a = ((70.6, 28.0, -16.2, -0.1, 60.9), (-61.6, -23.7, 16.0, 0.3, -53.1), (64.6, 23.6, -15.7, 0.0, 56.9), (63.8, 24.1, -15.3, 1.0, 55.6), (63.0, 23.2, -15.4, 1.1, 55.7), (63.6, 24.3, -15.7, -0.5, 56.6), (63.0, 24.5, -14.7, 1.1, 55.1), (-67.4, -25.3, 13.4, -1.8, -58.8), (60.1, 23.5, -14.2, 0.4, 51.2), (63.0, 24.1, -16.4, 0.4, 57.9), (-63.7, -23.8, 15.3, -2.4, -55.3), (-70.4, -24.1, 17.3, -0.8, -61.2), (62.1, 23.3, -14.3, 0.6, 54.2), (64.7, 25.6, -15.8, 0.7, 56.6), (61.8, 22.9, -14.5, 0.6, 53.9), (-62.8, -24.3, 16.7, 0.6, -54.0))
The entry just left of 60.9 -> -0.1
The entry just left of 22.9 is 61.8
Report the entry just left of 23.6.
Answer: 64.6
Report the entry just left of -0.5.
Answer: -15.7
Report the entry just right of the largest entry.
Answer: 28.0
Report the entry just right of 62.1.
Answer: 23.3
Report the maximum.
Answer: 70.6
Report the entry just right of -15.3.
Answer: 1.0
Report the entry just left of 0.7.
Answer: -15.8
The entry just right of -14.5: 0.6

M =
-93	155	204	-98	-260	-409
-202	20	11	-190	-196	-281
-226	-153	-176	-213	-207	-210
-205	11	2	-192	-203	-276
259	-684	10	-330	367	-52
380	436	747	152	-808	-863
-230	-137	-166	-225	-206	-212
181	-573	-95	-255	150	-110
Rows and columns are numbered from 1.
The top entry of the column that holds the largest entry is 204
Which number is the entry in row 2 and column 1?
Answer: -202
The entry directly above the smallest entry -> -52
Which number is the entry directly below -225?
Answer: -255
Which number is the entry in row 1 and column 2?
Answer: 155
Which number is the top entry of the column that holds the smallest entry?
Answer: -409
Which number is the bottom-left entry?
Answer: 181
The entry just right of the largest entry: 152
Which number is the entry directly below -166?
Answer: -95
The entry at row 1, column 1 is -93
The entry just left of the largest entry -> 436
Which number is the entry in row 3 and column 1?
Answer: -226
Which number is the bottom-right entry?
Answer: -110
The entry in row 2 and column 3: 11
The entry at row 3, column 2 is -153
Which number is the entry directly above -330?
Answer: -192
Which number is the entry directly below the smallest entry?
Answer: -212
The entry directly above the largest entry -> 10
Which number is the entry just left of the smallest entry?
Answer: -808

[[43.1,45.2,-49.7,-44.3,-46.4,-53.9,-45.6,-42.7,-44.8],
[8.1,7.2,-8.3,-8.1,-8.5,-9.2,-7.6,-6.4,-7.0],
[19.7,19.3,-20.2,-19.7,-21.2,-23.4,-19.3,-17.3,-18.9],
[-27.7,-27.0,30.9,26.6,28.7,34.8,26.0,25.3,27.1],
[-39.1,-41.1,43.1,38.1,41.6,48.5,39.7,38.2,40.3],
[-14.7,-14.6,17.6,14.3,15.3,19.0,14.7,14.6,14.9],
[39.1,39.4,-44.8,-40.3,-42.3,-48.7,-39.7,-37.5,-39.7],
[0.0,-0.9,1.5,-0.4,-1.3,0.2,1.4,0.6,0.1],
[-10.7,-12.8,10.8,11.3,13.6,14.0,11.0,12.3,13.4],
[9.7,8.8,-12.9,-9.0,-8.7,-13.0,-10.2,-9.1,-8.6],
[-20.4,-19.0,24.8,19.8,20.5,25.1,20.8,19.0,18.8],
[-47.3,-49.7,53.0,46.0,50.1,59.3,47.6,46.6,49.2]]
Counting starts at 1.
Which number is the entry just right of 19.7?
A: 19.3
Which number is the entry directly below the smallest entry?
A: -9.2
Which number is the entry in row 2 and column 1?
A: 8.1
The entry at row 1, column 2: 45.2
Which number is the bottom entry of the column that holds the largest entry?
A: 59.3
The entry just right of 39.7: 38.2
The entry directly below 40.3: 14.9
Which number is the entry directly below 20.8?
A: 47.6
Which number is the entry just left of -19.3?
A: -23.4
The entry in row 3 and column 1 -> 19.7
The top-left entry: 43.1
The entry in the bottom-left corner is -47.3
Which number is the entry just right of the smallest entry?
A: -45.6
The entry just left of -23.4 is -21.2
Which number is the top-right entry?
A: -44.8
The entry at row 1, column 3 is -49.7
Which number is the entry at row 2, column 2?
A: 7.2
Which number is the entry just right of 38.2?
A: 40.3
The entry just left of 20.5 -> 19.8
Which number is the entry just right of -8.7?
A: -13.0
The entry directly above 0.1: -39.7
The entry directly above 27.1 -> -18.9
The entry directly above 26.6 is -19.7
Which number is the entry just left of the smallest entry?
A: -46.4
Which number is the entry in the bottom-right corner?
A: 49.2
The entry directly above the largest entry is 25.1
The top entry of the column that holds the smallest entry: -53.9
The entry directly above 0.0: 39.1
The entry just right of -47.3 is -49.7
The entry just left of -27.0 -> -27.7
